Each row of numbers belongs to one of the elements below and depends on some of the facts about them. Some rows are named. Which element is each other row?

How the elements are related:
belun (ρ flosun) (ω 880) (γ togrim)
biruk (ρ brenu) (ω 762) (γ megri)
bomo (ρ nosto)
botun (ρ bugrom) (ω 880) (γ grorok)
bregik (ρ muskul) (ω 762)
brikoskon (ρ ziril) (ω 877) (γ skabi)
budruklir (ρ flerugro) (τ belun)
bugrom (τ trobres,giplin)
buzedro (ρ brenu) (ω 834)
ditu (ρ zadruk) (ω 834)
dotrum (ρ giplin) (ω 58) (τ klabre)
drires (ρ bugrom)
drosopla (ρ giplin) (ω 880) (τ stedrar)
drotrer (ρ bomo) (ω 834)
drotu (ρ klutre) (ω 877)
fakim (ρ nosto) (ω 877)
figril (ρ flines) (ω 834)
flasadol (ρ giplin) (ω 834)
fledi (ρ bugrom) (ω 834)
flegrik (ρ budruklir) (ω 762)
flines (ρ kames)
flosun (ρ fikloflar) (τ trastuzun)
fluskel (ρ muskul) (ω 834)
gaflufor (ρ suzok) (ω 877)
gana (ρ drapan) (τ flasadol)
gograson (ρ gomir) (ω 762)
gomir (ρ bugrom)
goplin (ρ drapan) (ω 834)
grofleskil (ρ drapan) (ω 880)
grorok (ρ bugrom) (ω 762)
grudibos (ρ ziril) (ω 316)
gustun (ρ bomo) (ω 762) (γ soti,drotrer)
kames (τ kasamen)
kasamen (ρ drapan) (ω 316)
kastor (ρ flerugro) (ω 877)
keklak (ρ gana) (ω 880) (τ nudre,trobres)
kete (ρ flosun) (ω 316)
klabre (ρ suzok)
klazi (ρ bugrom)
klazo (ρ klabre) (ω 58)
klemem (ρ drapan) (ω 877) (τ klazi,stogri)
klibra (ρ bugrom)
klutre (ρ flerugro)
konapal (ρ budruklir) (ω 877) (γ flegrik)
lapesku (ρ fikloflar) (ω 834)
lekle (ρ klibra) (ω 834)
lidrebra (ρ klabre) (ω 880)
lodu (ρ steplan) (ω 834) (γ poten)
ludreto (ρ flerugro) (ω 316) (γ mazegas)
mazegas (ρ flerugro) (ω 880)
megri (ρ brenu) (ω 877)
mepli (ρ bugrom) (ω 877) (τ mazegas)
meri (ρ brenu) (ω 880)
mestos (ρ suzok) (ω 316)
mevak (ρ gomir) (ω 834) (γ gograson)
muskul (ρ giplin)
ninogek (ρ zadruk) (ω 762)
noflor (ρ klazi) (ω 834) (τ lidrebra)
notres (ρ flerugro) (ω 762)
nudre (ρ muskul) (ω 877)
piden (ρ fikloflar) (ω 880) (τ kete,soti)
plobik (ρ giplin) (ω 316) (γ dotrum,flasadol,drosopla)
poten (ρ steplan) (ω 58)
pufe (ρ klibra) (ω 58) (γ sugom)
rigrunom (ρ flines) (ω 58) (γ figril)
skabi (ρ ziril) (ω 834) (γ grudibos)
skadru (ρ suzok) (ω 880)
skogrin (ρ klabre) (ω 316)
soflen (ρ nosto)
soti (ρ bomo) (ω 880)
stedrar (ρ steplan) (ω 877)
steli (ρ kames)
steplan (ρ drapan)
stogri (ρ gomir) (ω 877)
sugom (ρ klibra) (ω 762) (γ lekle)
surok (ρ suzok) (ω 762)
tastas (ρ giplin) (τ meri,mestos)
tigam (ρ steli) (ω 58) (τ kastor,belun,flegrik)
tiska (ρ tastas) (ω 834)
togrim (ρ flosun) (ω 762) (γ belun) (τ ditu)
toko (ρ steplan) (ω 762)
trastuzun (ρ nosto) (ω 834)
trobres (ρ brenu) (ω 58) (γ megri)
tronikle (ρ drapan) (ω 762) (τ buzedro)
trusok (ρ steplan) (ω 316)
zadrik (ρ kames) (ω 762)
zadruk (ρ fikloflar) (τ steli)
zagrurol (ρ drires) (ω 762) (τ flegrik)
zakun (ρ gomir) (ω 880) (τ kastor)
ziril (ρ nosto)

Known rows:
[-12  15  28 -15  -4  34 -30 -11 -30  -3  34  -2  17   4  -9  11 -26  -6
 -15 -12  35  11 -31 -23 -42  14  12 -17   0  29] -> surok
[  2 -25 -11   1 -49 -18  -6  11  18  22  13  -9  -1  29 -13  44  -6   6
 -40  -2  -6 -22   8  13  35   9 -17 -26 -22   5] -> lekle
[-33 -19  -7  30  36 -28  15  14 -14   2 -22  -3  -7  -6  -3 -40   6  -8
  12   0  -4  -3   7   3   1 -21  16  52   6  24] -> steli
[ 19   1  -4  11 -20  40   3 -23   9  -3   8   2   2  12  -2  -8  10   0
  44 -32 -54   5   4 -15 -11  26 -40 -14  36 -30] -> belun
[ -8  14  24 -11   1  30 -30  -7 -16 -10  32  -3  11   2 -12  15 -26   1
  -9  -1  29   4 -25 -24 -48   3  13 -31   5  28] -> zadrik
[-24 -15  -6  58  32 -11   9  19   5   1 -18  17  -3   7   4 -47   3 -24
  28  -9 -14 -10  17  -5   5 -43  10  35  13  33] -> fikloflar
[  0 -26 -11   0 -49 -18  -7   9  17  21  11  -7  -3  30 -14  42  -6   5
 -39  -3  -6 -20   9  13  33   9 -14 -24 -22   4] -> noflor
[-17  22   7 -14  -3  18 -29 -15 -17 -10  35  -4   8 -16 -16  16 -27  -3
  -4   8  17  15 -13 -15 -61   8  17 -43  -5  35] -> bregik
[ 34  31  15 -13  20  -6   9  18  33   1  -6  11  47 -30  31  30  19 -11
   6  -9  14  -8 -16  35  20  27  11 -25  -6 -17] -> stogri
[ 14   6  21 -25  -2  26 -22  -1  -7 -19  31  -8   4  -7  -9  21 -35   6
 -16  -9  21  14 -27 -36 -51  -7  19 -23  10  35] -> gustun
[  5   7 -20 -11 -22  18  10 -34  -4  -3   9 -13  -2 -13 -10   0  11  10
  37 -16 -58  17   8  -2 -25  46 -34 -15  21 -29] -> drosopla
[-16  11  28 -19   3  19 -38 -10 -10 -12  31 -13   1   7  -6  12 -16  11
  -2   4  34 -11 -33 -27 -52   3  18 -38  16  17] -> notres
[ 14  -4  -5  -2 -13  37  10 -19  -2  -4  -3  -7   2   4 -14   1   3  21
  24 -16 -46  12   6  -8 -22  41 -34  -1  30 -55] -> keklak
[-46  -5 -32  27  30 -45  17   1 -14   0 -16  -2 -11 -33  -9 -36   6 -11
  20  16 -22  10  25  17 -16 -15  20  32 -11  36] -> giplin
[-10 -17 -27  -5 -57 -27 -14  -9  17  19   7   2 -18  24 -10  34  -5   0
 -34  -6  -9  -3  23  18  15  11  -3 -31 -29   7] -> tiska
[ 22  30  16 -24  17 -18 -10   0  37  -2 -17  12  21 -14  45  16  32  -2
  12 -17  27 -11 -18  30   4  25  28 -27   5 -31] -> kastor
[  0  17   7 -21 -20  31  14 -18  15 -36  -4  15  -7   0 -17  -1  -4   5
   7  52  54  32  29 -11  31 -12 -25   1  -1 -40] -> trusok
[-30 -23  -8  45  48  -5  17  30 -10  -5 -42  13  -4  -3 -19 -31 -13  14
 -11  21   1   6  29   8 -18 -20  21  55   1 -21] -> steplan

Rows to name:
No name comes twice in this set of rows, the named rows included.
[ -7  11  22  -5   8  40 -29   1 -14 -12  22   4  13   3 -20  19 -36  11
 -21   8  30  10 -14 -21 -59   3  16 -29   3   5] -> tronikle
[ 19  42  -5 -19   9 -19   0  -5  31  -1 -11  22  27 -37  35  19  21 -16
  10 -13   8  13   2  41  -4  30  27 -34 -16 -14] -> nudre
[ 31  31  11  -9  21   4   0  11  34  -3 -25  28  33 -18  30  21  11  -3
  -6 -13  23   9   1  35  -2  26  26 -19  -7 -44] -> klemem
[-49  -3 -34  27  28 -46  18   0 -14   0 -15  -2 -11 -36  -9 -37   6 -12
  21  17 -22  11  26  17 -19 -13  21  31 -12  36] -> muskul
[  8  -1  -1 -12 -24  34  10 -30 -18   5   8 -12   6   4  -4  -6  11   6
  26 -35 -40  15  -9  -9  -8  54 -37  11  25 -35] -> skadru
[-11  16  12 -38 -25   8   5 -30  18 -32   7  -3 -18   4   0  -8  20   4
  26  46  56  11   8 -17  39 -14 -24  -9  13 -22] -> ludreto
[ 19  13   5 -44 -30  14  22 -22  23 -41   6   1 -16 -10  -3   0  -1  -2
  14  32  44  36  15 -26  39 -23 -23   6   6  -5] -> grudibos
[ -6  21  11 -33 -33  25  14 -31  -1 -25  10   7  -3   1  -3 -10   8 -12
  14  29  58  34  11 -14  49  -2 -29  13  -3 -12] -> mestos
[ 18   1  -4   9 -20  39   3 -23   7  -2   7  -1   2  10  -2  -7   9   3
  42 -31 -54   5   3 -15 -13  29 -39 -12  35 -31] -> piden
[ 31  30  10  -7  22   6   0  13  35  -4 -27  31  33 -18  29  23   9  -1
  -8 -10  23  11   3  36  -4  26  26 -19  -7 -49] -> stedrar
[  0  18   7 -23 -21  29  14 -19  15 -35  -1  13  -7   0 -15  -2  -2   4
  10  50  53  32  26 -12  32 -13 -25   0  -1 -35] -> kasamen

Now the same elements, written a new way:
Some rows with their names:
[ 10 -32  40 -28   6  -9  26  27  68 -33   3   8 -24 -28 -37  40  -5  35
 -12  26   4  -9  10  55  -4 -22   7 -38  10 -17 -14  -4 -30 -10  18  22
  32  -3 -10  -6   3] -> kete
[ 35 -28  -6 -11 -26 -50  29 -50  68 -21  16  -8 -71 -43 -16  50 -19  34
  53 -20  24 -15 -16  34  49  15   9 -72 -10 -55 -39 -11 -15 -21  14  13
  20   4 -15  16 -16] -> trobres
[ 23 -21 -15   7 -27 -54  30 -46  71 -16  23  -8 -78 -44 -17  48 -13  41
  42 -29  13  -6 -25  39  63   0  10 -68 -11 -50 -48 -10  -7 -27   2  16
  27 -10  -5  24 -15] -> tigam
[ -2 -40  -5  16 -59 -24  10 -14  68  -4   4 -16 -28 -32 -26  33   7  40
   9   7  -8 -15  -9  56  29 -22  -8 -13   5 -27  -6 -14   0 -17  -6   2
  47   2 -11   2   3] -> zadrik
[-17 -49 -15  11 -56 -20  -1 -14  50  -6   3 -15 -35 -34 -36  22   7  21
  27   6   1 -18 -11  51  33 -21   1  -8  20 -30   1 -25 -18 -10   6  -2
  33  18  -5 -11  -6] -> flegrik
[ -5 -26 -18   9 -57  -2 -13 -24  57 -23  -3 -23 -30 -47 -21  24   6  25
  23   8   3 -28   0  39  22 -23   6  -4   7 -25   5 -14 -10 -31   9  20
  49   6 -13   1   3] -> bregik
[  3 -45  10  12 -48 -17  15 -19  67  -2  16  -9 -24 -28 -26  35  13  40
   2   6  -3 -19  -8  66  26 -30 -15 -24  -6 -22   8 -14  -1 -31 -12   2
  34  -7 -13   2  11] -> togrim
[ 25 -30  19 -17 -24 -19  40   8  59 -25 -27  -3 -32 -41 -38  21  12  19
 -15  33  -4  -3  12  35  10  10  13 -28  36 -53 -33   6 -29 -19 -16  20
  38  11  -3   5  -2] -> skabi
[ -5 -53  -3   7 -21 -48  12 -46  53 -22  13 -20 -61 -59 -29  22  12  16
  36 -24   8   8 -10  35  35  -4  15 -55  24 -37 -21 -37 -10 -20  16   7
  34  27  14  13 -13] -> drotu
[ 21 -48  11  -4 -24 -47  22 -51  66 -25   7 -24 -47 -57 -22  37   8  27
  30 -17   7   3   4  38  16  13   6 -66  10 -39 -19 -27  -2 -21  11   5
  42  24   0  18  -6] -> megri
[ 30 -41  -1   8 -14 -54   8 -49  54 -17   4 -15 -53 -55 -10  30   1   5
  19 -14  10  26  -9  21  37  -8  11 -49  13 -40  -6 -38  10 -34  28  15
  44  26  11   9  -5] -> stedrar
[ 14   6 -32   8 -46 -17  20 -19  52 -15 -11 -31 -48 -35 -31  43  -6  38
  20  13   7 -44 -14  38  55  -8   5 -31 -11 -41 -29   8  -4 -33 -10  11
  28 -30 -10  14  -5] -> drosopla
[ 20 -14 -17 -12 -45 -25  30 -17  45 -11  -7 -19 -45 -27 -34  44 -11  30
  31  21  19 -42 -12  44  48  11  -2 -36  -3 -53 -21  -1 -17 -15  -3  -3
   4  -8 -21  -2  -6] -> lidrebra
[  2 -14 -32   8 -47 -34  29  -9  46   0  -4 -22 -52 -23 -41  40  -4  35
  22  13   5 -33 -25  46  65  -4  -1 -36   2 -44 -31  -4 -12 -14 -11  -6
  11 -18  -6   3 -12] -> mazegas
[ 23 -18 -16  17 -45 -33  40 -17  64   2 -12 -14 -60 -24 -32  34   3  38
  13  27  12 -34 -22  41  63   1  11 -17  -2 -56 -32  10  -6 -30 -24  14
  20 -16 -19  13  -5] -> soti
[-11 -46   8  21  12 -36  18  -5  65 -27   5 -15 -54 -51 -41  43  -9  37
  21   3  20  -6  18  44  20 -33  40  -1  20  10 -16 -40  11 -11  27   9
  31  18 -21  -2  11] -> steli
[-11 -46   9  20  11 -35  18  -6  64 -27   5 -16 -52 -51 -40  42  -8  36
  22   4  23  -7  18  45  22 -32  40  -2  19   9 -16 -42  10 -10  24   7
  33  17 -21  -3   9] -> flines
[-11 -22  -7  18   6 -14  -1 -14  66 -48  -3 -37 -47 -67 -32  46 -11  43
  28  -2  15 -22  32  33   9 -32  49   0  11  15 -19 -33  10 -21  32  22
  53   4 -18   6  10] -> muskul

Rows to name:
No name comes twice in this set of rows, the named rows included.
[ 24  -9 -22   6 -29 -42  18 -52  71 -25  17 -21 -76 -53 -13  48 -12  44
  47 -30  10 -17 -19  30  55  -2  18 -69 -16 -46 -49  -6  -5 -35   8  23
  39 -19  -3  28 -17] -> dotrum
[ 46 -14 -18   7 -23 -64  22 -43  67  -5  14  -7 -71 -39  -5  52 -26  32
  32 -23  12  10 -31  28  73  -2   7 -66 -18 -55 -38 -19  10 -27  18  14
  33  -7  -1  18 -15] -> poten
[  9 -16  15 -26  -7  -5   8  25  69 -42 -14 -11 -25 -40 -35  38 -11  37
  -2  22  -7 -16  18  39  -9 -15  20 -29  15 -17 -28   0 -28   0  22  28
  57  -3  -5   0  -7] -> plobik

Now the same elements, written a new way:
Some rows with their names:
[ 12 -10 -31   1 -28  40   6  34  -6  20 -11 -18 -20  20 -15] -> pufe
[  3 -15 -61   8 -11  10  28  30 -25  42   7 -18   0  21 -12] -> tigam
[ 13 -15  16   5 -28  21  29  21 -12 -19 -25 -27  34 -15  -3] -> botun
[-28  12 -29  -9   1 -18  17   7  33   3 -34 -29 -14 -24 -13] -> lapesku
[ -1   6 -21  -6 -27  -7  25  -3   3   2  -2   2   1   3 -11] -> fikloflar
[ -1  14   4  11   9   9  17 -18 -27   6  -3   5  -4  -4 -40] -> biruk
[ 21  11  13  14   4  28  18 -17 -16  -5 -23   1 -13  -2 -56] -> sugom
[-10  -2 -40  -1 -24  22   8  28 -18  32   9 -15 -12  20  -2] -> trobres
[-14   3  -9  -5 -48  14  29  -4 -20 -17 -27 -16  43 -16  15] -> belun
[  3 -14  -6   9 -25 -15  14   0   0   6  22  -7 -12 -17 -10] -> budruklir
[  6   8  -3 -16 -23 -15  30  24  -7   7   2   6 -12 -11 -17] -> bomo
[-16 -22  -2 -12  -6 -13  18   8  -5  -5  -1   1  -4  22  -9] -> klabre
[-34 -25 -28 -16  -8  19  -4  31 -31  22   1 -12 -15  45   6] -> klazo
[  7   6  -3  -8   3  15  68  15 -11 -10  17  -4 -35 -19  12] -> fakim
[ 25 -11   2   3   2  40  62   1  11 -23  -8 -13 -37  -8   0] -> stogri
[-16  26  -2  17  22 -24  21  18  44  25 -29 -41 -13  -6   3] -> lodu
[ 37 -10 -19 -10   0 -28  -8  -3 -11   0   3  -1 -18 -21  27] -> ludreto
[ 20  -9  -4  -2 -21   4  26  11  12  -4 -10  -5  -9   2 -22] -> drires

Which element is each row?
No name comes twice in this set of rows, the named rows included.
[ -5 -15  -6 -10 -10 -10  23   8  -2  -1   2   0  -4  14 -11] -> suzok
[  5  32  10  -5   3   2  23   5 -44  11  -4  16 -15 -21 -44] -> gustun
[  5  38  21  30  16   6  24 -19 -17  28 -11  -2  -5  14 -19] -> toko
[-34  16 -36  -9  -8 -17  16   0  33   2 -38 -28 -11 -24 -10] -> ditu
[ 21 -19  19   6 -31  28  28  23  -6 -24 -33 -28  30 -14  -8] -> zakun
[  7  11 -12  19  19   4  30 -20 -31  12  -5   4   5  -4 -47] -> zadrik
[  7  33   0  -1  14  21  11 -10  -9  -5  27   3  12  -3 -50] -> bregik
[  8  10   3  13  12  19  66  -1   6  -1  13 -15 -28   2  27] -> klemem
[ 20  -8  -3   2   4  33  62   2   7 -20   3 -13 -34  -7   6] -> mepli
[ 12 -25 -11 -35  22 -26  -7   2 -21 -13 -18   7  -9  20  29] -> skogrin
[ 10  12 -11 -13  12  31  55   9  18 -25  48 -12 -12  -5   3] -> nudre
[  6  -5 -10   0   9  18  63  -1  -1 -12  17 -12 -27  -9  13] -> megri
[-18  16  -9   8  19 -22  20  18  39  18 -26 -39 -14 -15  -5] -> goplin
[ -4  19 -20  18 -18  19  10  29  -9  52   4 -23 -12  40  19] -> poten

